Here is a tiny trained network, its code and every weight. The questions are about switching its units off for an input and a target symbol, where a switched-off unit gives its printed mean instead of its output.

import numpy as np


def w(rows, s, z=0):
    codes = np.array(rows[::2]) - 128.0
    scale = np.full(codes.shape[1], s)
    scale[-1] = z or s
    return codes * scale


def f(y):
    return y / 2 * (1 + np.tanh(0.7978845608 * (y + 0.044715 * y**3)))


def softmax(a):
    e = np.exp(a - a.max(-1, keepdims=True))
    return e / e.sum(-1, keepdims=True)


def log_softmax(a):
    a = a - a.max(-1, keepdims=True)
    return a - np.log(np.exp(a).sum(-1, keepdims=True))


def net(x, mask):
    ids = ['ΓΔΛαεζμτφω'.index(c) for c in x.split()]
    T = len(ids)
    res = E[ids] + P[:T]
    u = 0
    for l in range(2):
        r = res
        for j in range(2):
            rows = slice(2 * j, 2 * j + 2)
            q, k, v = (r @ M[l][rows].T for M in (Q, K, V))
            z = softmax(np.where(np.tri(T) > 0, q @ k.T / 2**0.5, -1e9)) @ v
            o = O[l][rows]
            res = res + np.where(mask[u + j], z, o[:, -1]) @ o[:, :-1]
        u += 2
        y = f(res @ A[l][:, :-1].T + A[l][:, -1])
        res = res + np.where(mask[u : u + 8], y, B[l][:, -1]) @ B[l][:, :-1]
        u += 8
    return log_softmax(res[-1] @ U[:, :-1].T + U[:, -1])


Q, K, V, O, A, B = {}, {}, {}, {}, {}, {}
E = w([
[199,166,249],'Γ',
[104,128,147],'Δ',
[125,80,138],'Λ',
[119,76,60],'α',
[105,124,116],'ε',
[123,86,120],'ζ',
[134,57,98],'μ',
[181,235,139],'τ',
[188,191,60],'φ',
[109,109,97],'ω',
],0.017)
P = w([
[67,138,130],'0',
[214,76,137],'1',
[217,61,142],'2',
[251,17,151],'3',
[159,110,171],'4',
[160,104,165],'5',
[142,108,165],'6',
[167,86,152],'7',
[167,89,157],'8',
],0.016)
Q[0] = w([
[135,105,64],'0.h1',
[252,179,123],'0.h1',
[119,127,164],'0.h2',
[101,177,159],'0.h2',
],0.015)
K[0] = w([
[119,116,155],'0.h1',
[3,214,112],'0.h1',
[127,131,138],'0.h2',
[131,101,137],'0.h2',
],0.018)
V[0] = w([
[89,68,219],'0.h1',
[253,212,37],'0.h1',
[66,197,38],'0.h2',
[104,250,173],'0.h2',
],0.0058)
O[0] = w([
[180,210,202,156],'0.h1',
[58,6,117,76],'0.h1',
[2,222,155,3],'0.h2',
[117,152,228,42],'0.h2',
],0.0059,0.003)
A[0] = w([
[32,159,241,130],'0.n1',
[49,164,40,78],'0.n2',
[87,153,57,89],'0.n3',
[129,188,174,100],'0.n4',
[185,193,131,42],'0.n5',
[223,106,64,1],'0.n6',
[131,161,22,252],'0.n7',
[220,2,128,153],'0.n8',
],0.0096,0.0057)
B[0] = w([
[173,204,85,132],'0.n1',
[56,101,250,129],'0.n2',
[118,84,209,125],'0.n3',
[161,152,158,132],'0.n4',
[92,76,169,151],'0.n5',
[123,148,214,174],'0.n6',
[145,113,254,167],'0.n7',
[99,186,87,251],'0.n8',
],0.0087,0.018)
Q[1] = w([
[237,239,254],'1.h1',
[147,42,100],'1.h1',
[215,172,174],'1.h2',
[69,226,100],'1.h2',
],0.0084)
K[1] = w([
[3,160,182],'1.h1',
[156,143,121],'1.h1',
[136,217,128],'1.h2',
[78,86,75],'1.h2',
],0.014)
V[1] = w([
[2,69,231],'1.h1',
[65,247,106],'1.h1',
[233,1,56],'1.h2',
[209,140,159],'1.h2',
],0.0082)
O[1] = w([
[2,209,151,246],'1.h1',
[154,158,46,202],'1.h1',
[7,119,241,2],'1.h2',
[111,88,149,251],'1.h2',
],0.009,0.0078)
A[1] = w([
[110,121,201,207],'1.n1',
[87,150,221,181],'1.n2',
[207,149,254,63],'1.n3',
[222,66,150,186],'1.n4',
[78,167,40,95],'1.n5',
[118,78,166,166],'1.n6',
[145,100,12,66],'1.n7',
[93,98,232,5],'1.n8',
],0.01,0.011)
B[1] = w([
[190,72,125,174],'1.n1',
[207,118,163,197],'1.n2',
[32,13,89,186],'1.n3',
[60,204,81,247],'1.n4',
[97,23,136,168],'1.n5',
[134,44,135,136],'1.n6',
[123,18,184,174],'1.n7',
[82,233,1,132],'1.n8',
],0.0085,0.015)
U = w([
[109,94,135,132],'Γ',
[122,198,92,152],'Δ',
[146,69,155,130],'Λ',
[41,61,101,84],'α',
[184,137,165,254],'ε',
[169,96,105,21],'ζ',
[126,191,128,179],'μ',
[138,157,80,129],'τ',
[29,145,159,171],'φ',
[12,164,52,72],'ω',
],0.011,0.0052)

Each question gives the input, a string of symbols that net reads in full, and the target symbol t.
The units are the heads (2 rows each of Q, K, V and O) and the neurons (one row each of A and B). Each row of codes is followed by its name. A weight is (code - 128) times the scale printed after its matrix; where a second scale follows, it is the last column's (O, A, B and U).
mask holds one flag per unit, layer by layer, with each layer's heads first. A switched-off unit (its flag False) gives its mean, the last column of its rows in O or B, instead of its output. The means were averaged over made-up inputs and are rounded, as every weight is.
A unit's drop is (log p(t) with every unit on - log p(t) with that unit switched off) / (log p(t) with every unit on - log p(t) with every unit switched off).
The circuit of an input: a set's keep is (log p(t) with only the set's units on - log p(t) with every unit switched off) / (log p(t) with every unit on - log p(t) with every unit switched off). Starting from the 12 units with the biggest drops (on a tie, the unit counted first), units are removed one at a time, each time the one whose removal leaves the highest keep (on an exact tie, the one counted first), for as long as the keep stays at least 0.8.
units of the circuit, in order: the units of the circuit, biggest drop first
most important unit: the unit with the biggest drop
k most important neurons: the k neurons with the biggest drops, biggest first
top k neurons in layer l: the k neurons of layer l with the biggest drops, biggest first
heads that matter: for each layer, one digit per head in row order, 1 if its drop is at least 0.15 and else 0, layers parted by /
input ω φ Λ Λ ω Λ φ φ, target ε: 4 most important neurons -> 0.n8, 0.n2, 0.n7, 1.n4
input Δ μ Δ τ, target τ: units of the circuit, in order -> 0.h2, 0.n1, 1.h2, 1.h1
input μ φ α Λ, target ε: top 2 neurons in layer 1 -> 1.n4, 1.n3
input Γ Γ ω, target τ: units of the circuit, in order -> 0.n1, 0.h1, 1.h2
input ω φ ω φ ω ζ Λ τ τ, target ε: most important unit -> 0.n8
input Δ Λ φ Γ φ μ μ τ, target τ: units of the circuit, in order -> 0.h2, 0.n1, 1.h2
input μ τ τ ω, target ε: heads that matter -> 11 / 11
input Γ τ Γ, target ω: 3 most important neurons -> 1.n4, 0.n1, 1.n3
input Γ φ φ φ Γ Γ φ Δ φ, target ω: 2 most important neurons -> 0.n1, 1.n4
input Λ Γ Λ α, target Δ: units of the circuit, in order -> 0.n8, 0.h1, 0.n6, 1.n7
input Γ μ φ, target ω: top 2 neurons in layer 0 -> 0.n1, 0.n6
input Γ μ Γ τ φ φ τ, target ω: 2 most important neurons -> 1.n4, 0.n8
input ω φ Δ, target ω: units of the circuit, in order -> 0.h2, 1.h1
input α φ φ φ Λ φ τ φ Γ, target μ: heads that matter -> 01 / 10
input τ ζ Λ ζ φ Γ Γ, target ζ: most important unit -> 1.n7
input ω ε μ, target ω: units of the circuit, in order -> 0.h2, 0.n2, 1.h1, 0.h1
input τ α ω φ, target ζ: units of the circuit, in order -> 1.n7, 1.h2
input τ ω Λ ω ω φ, target ζ: units of the circuit, in order -> 1.n7, 0.h2, 1.h2
input φ α Δ, target α: heads that matter -> 10 / 00
input Λ φ Γ Γ Γ ω ω Λ Γ, target α: units of the circuit, in order -> 1.n3
input Γ φ φ Λ ω Γ μ Γ, target ω: 4 most important neurons -> 0.n1, 1.n4, 1.n3, 0.n8
input ω ζ μ Λ, target ω: top 2 neurons in layer 0 -> 0.n8, 0.n2
input φ Γ Λ, target α: heads that matter -> 10 / 00
input φ φ ω, target α: top 3 neurons in layer 1 -> 1.n7, 1.n2, 1.n1
input μ φ ε ζ, target ε: top 3 neurons in layer 0 -> 0.n8, 0.n6, 0.n2
